Below is a small trained network, with its code and all its weights. Each question gives an input and a class and asks what happens when units are switched off, that is, made to give their printed mean instead of their output.

import numpy as np


def w(rows, s, z=0):
    codes = np.array(rows[::2]) - 128.0
    scale = np.full(codes.shape[1], s)
    scale[-1] = z or s
    return codes * scale


def norm(h):
    return h / np.sqrt((h * h).mean(-1, keepdims=True) + 1e-5)


def f(y):
    return y / 2 * (1 + np.tanh(0.7978845608 * (y + 0.044715 * y**3)))


def log_softmax(a):
    a = a - a.max(-1, keepdims=True)
    return a - np.log(np.exp(a).sum(-1, keepdims=True))


def net(x, mask):
    res = np.array(x, float).reshape(1, 8) / 4 @ E
    u = 0
    for l in range(3):
        y = f(norm(res) @ A[l][:, :-1].T + A[l][:, -1])
        res = res + np.where(mask[u : u + 6], y, B[l][:, -1]) @ B[l][:, :-1]
        u += 6
    return log_softmax(norm(res)[-1] @ U[:, :-1].T + U[:, -1])


A, B = {}, {}
E = w([
[160,152,118,65,132,182,208,51,29,179,136],'x0',
[143,141,136,135,144,129,135,138,125,119,129],'x1',
[130,116,127,126,116,126,130,118,132,121,130],'x2',
[102,121,120,118,121,133,114,130,123,141,138],'x3',
[72,154,190,103,182,55,148,64,180,131,186],'x4',
[102,73,1,46,230,94,218,153,153,89,97],'x5',
[121,138,119,142,126,117,132,123,110,109,120],'x6',
[204,114,100,89,119,28,76,147,81,166,179],'x7',
],0.0093)
A[0] = w([
[94,75,138,193,143,193,176,139,147,139,104,54],'0.n0',
[55,106,147,158,151,194,141,107,146,85,80,3],'0.n1',
[194,45,66,172,77,175,135,253,122,153,68,65],'0.n2',
[176,102,101,106,133,38,78,164,78,163,137,40],'0.n3',
[209,94,118,103,133,3,68,153,80,149,107,40],'0.n4',
[108,80,101,206,136,79,35,248,248,63,120,31],'0.n5',
],0.006,0.007)
B[0] = w([
[171,207,131,120,111,106,183,149,166,84,123,137],'0.n0',
[33,181,97,76,111,165,181,177,199,146,111,133],'0.n1',
[112,212,141,2,129,129,50,94,84,51,61,228],'0.n2',
[148,181,78,109,77,133,206,149,159,117,220,157],'0.n3',
[95,156,82,86,36,176,191,191,229,187,199,179],'0.n4',
[77,27,204,138,96,45,252,207,53,194,48,255],'0.n5',
],0.0079,0.0045)
A[1] = w([
[210,134,49,115,118,77,89,177,135,165,253,98],'1.n0',
[70,126,197,79,189,2,157,37,220,170,166,38],'1.n1',
[84,166,176,103,204,32,119,38,202,122,173,3],'1.n2',
[58,159,114,182,149,243,185,141,219,63,67,44],'1.n3',
[128,27,9,89,213,77,172,192,155,89,88,90],'1.n4',
[175,158,117,71,127,184,251,26,12,224,130,30],'1.n5',
],0.0057,0.0059)
B[1] = w([
[165,161,128,98,61,138,200,111,227,123,170,176],'1.n0',
[131,175,127,63,102,160,98,163,54,8,73,186],'1.n1',
[141,196,156,73,123,169,60,193,107,76,89,149],'1.n2',
[118,171,69,105,30,110,174,131,160,161,211,183],'1.n3',
[157,143,130,244,202,147,32,39,146,166,184,255],'1.n4',
[81,34,170,173,131,22,152,254,134,135,80,230],'1.n5',
],0.0096,0.0056)
A[2] = w([
[153,109,37,121,255,142,97,26,167,141,121,40],'2.n0',
[56,186,129,166,81,224,219,106,210,144,85,36],'2.n1',
[198,148,219,227,48,134,9,89,149,183,135,108],'2.n2',
[160,50,168,89,165,144,231,120,36,197,109,24],'2.n3',
[196,97,26,98,81,231,68,159,77,116,39,4],'2.n4',
[32,128,204,92,166,83,122,61,182,104,155,82],'2.n5',
],0.0071,0.0043)
B[2] = w([
[94,135,154,173,142,224,111,35,130,187,151,202],'2.n0',
[239,128,85,44,94,66,153,158,169,197,209,191],'2.n1',
[99,94,38,152,255,170,149,49,144,142,140,253],'2.n2',
[66,88,216,200,106,109,113,187,187,123,93,169],'2.n3',
[118,202,191,75,143,93,97,130,131,11,158,179],'2.n4',
[223,109,114,109,59,131,106,172,38,139,96,165],'2.n5',
],0.0091,0.0061)
U = w([
[82,10,197,189,119,58,163,212,129,160,72,185],'0',
[166,171,87,73,58,123,182,130,202,177,208,138],'1',
[113,106,100,186,215,192,87,17,139,146,139,161],'2',
[126,203,167,44,121,149,67,144,76,4,68,3],'3',
],0.014,0.0014)

Each question gives the input, the list of numbers given to net, and the class t.
The units are the neurons (one row each of A and B). Each row of codes is followed by its name. A weight is (code - 128) times the scale printed after its matrix; where a second scale follows, it is the last column's (A, B and U).
mask holds one flag per neuron, layer by layer. A switched-off neuron (its flag False) gives its mean, the last column of its row in B, instead of its output. The means were averaged over made-up inputs and are rounded, as every weight is.
A unit's drop is (log p(t) with every unit on - log p(t) with that unit switched off) / (log p(t) with every unit on - log p(t) with every unit switched off).
The circuit of an input: a set's keep is (log p(t) with only the set's units on - log p(t) with every unit switched off) / (log p(t) with every unit on - log p(t) with every unit switched off). Starting from the 12 units with the biggest drops (on a tie, the unit counted first), units are removed one at a time, each time the one whose removal leaves the highest keep (on an exact tie, the one counted first), for as long as the keep stays at least 0.8.
circuit, biggest first: the units of the circuit, biggest drop first
unit that matters most: the unit with the biggest drop
k most important neurons: the k neurons with the biggest drops, biggest first
top k neurons in layer l: the k neurons of layer l with the biggest drops, biggest first
drop when u is switched off: that unit's drop, to one decimal
input [-2,8,-4,-7,4,-3,1,-2], class 3: unit that matters most : 1.n4
input [1,1,0,2,-6,1,-6,-6], class 1: 4 most important neurons : [1.n3 2.n1 0.n1 1.n1]
input [-5,-6,-4,6,-2,4,6,-7], class 1: top 2 neurons in layer 1 : [1.n3 1.n5]
input [-3,-8,4,-8,-7,8,3,-7], class 2: 4 most important neurons : [1.n4 2.n0 0.n4 1.n0]
input [0,-1,-7,6,-6,4,1,5], class 3: 4 most important neurons : [0.n2 2.n4 1.n3 2.n1]
input [-3,8,1,8,-7,-3,-4,8], class 1: 2 most important neurons : [1.n0 0.n4]
input [-4,5,3,0,5,-1,-1,2], class 3: 2 most important neurons : [1.n1 1.n5]
input [-7,7,7,-1,4,8,4,2], class 2: 2 most important neurons : [1.n4 1.n5]
input [6,-3,0,7,4,4,0,-6], class 0: top 2 neurons in layer 1 : [1.n5 1.n0]
input [5,-6,-2,2,1,-8,7,6], class 2: 2 most important neurons : [2.n2 0.n5]
input [-1,-4,0,6,8,8,-1,4], class 2: 3 most important neurons : [1.n4 2.n0 0.n2]
input [-3,-7,-7,7,6,2,3,-6], class 1: 4 most important neurons : [1.n3 2.n1 0.n1 0.n2]
input [3,1,7,-7,5,5,-5,2], class 2: 4 most important neurons : [1.n4 2.n0 0.n2 2.n4]
input [8,2,-3,-6,8,0,-1,-4], class 0: circuit, biggest first : [1.n5]
input [6,5,-4,6,-6,-7,-7,-7], class 1: 2 most important neurons : [1.n4 2.n1]
input [7,-5,-4,6,7,3,3,-5], class 0: 2 most important neurons : [1.n5 0.n2]
input [-4,4,-7,3,6,4,-1,-5], class 3: 2 most important neurons : [1.n1 0.n4]
input [-1,2,1,2,-8,6,-3,5], class 3: top 2 neurons in layer 2 : [2.n4 2.n2]
input [4,-7,-6,-2,-1,7,3,6], class 2: top 2 neurons in layer 2 : [2.n0 2.n1]
input [5,-1,6,-4,8,-8,8,4], class 2: circuit, biggest first : [2.n2]
input [-3,4,4,7,0,-7,1,3], class 2: drop when 2.n2 is switched off : 0.4
input [-4,-4,-1,6,7,5,5,-3], class 3: drop when 2.n3 is switched off : 0.0
input [-2,-4,1,4,-5,-2,4,-6], class 1: drop when 1.n3 is switched off : 0.1
input [7,5,3,3,-5,-6,4,6], class 0: top 2 neurons in layer 1 : [1.n5 1.n4]
input [-2,-4,6,-8,4,-3,1,3], class 3: top 2 neurons in layer 1 : [1.n1 1.n4]
input [-2,8,1,-4,-4,-6,2,-7], class 1: top 2 neurons in layer 1 : [1.n3 1.n4]
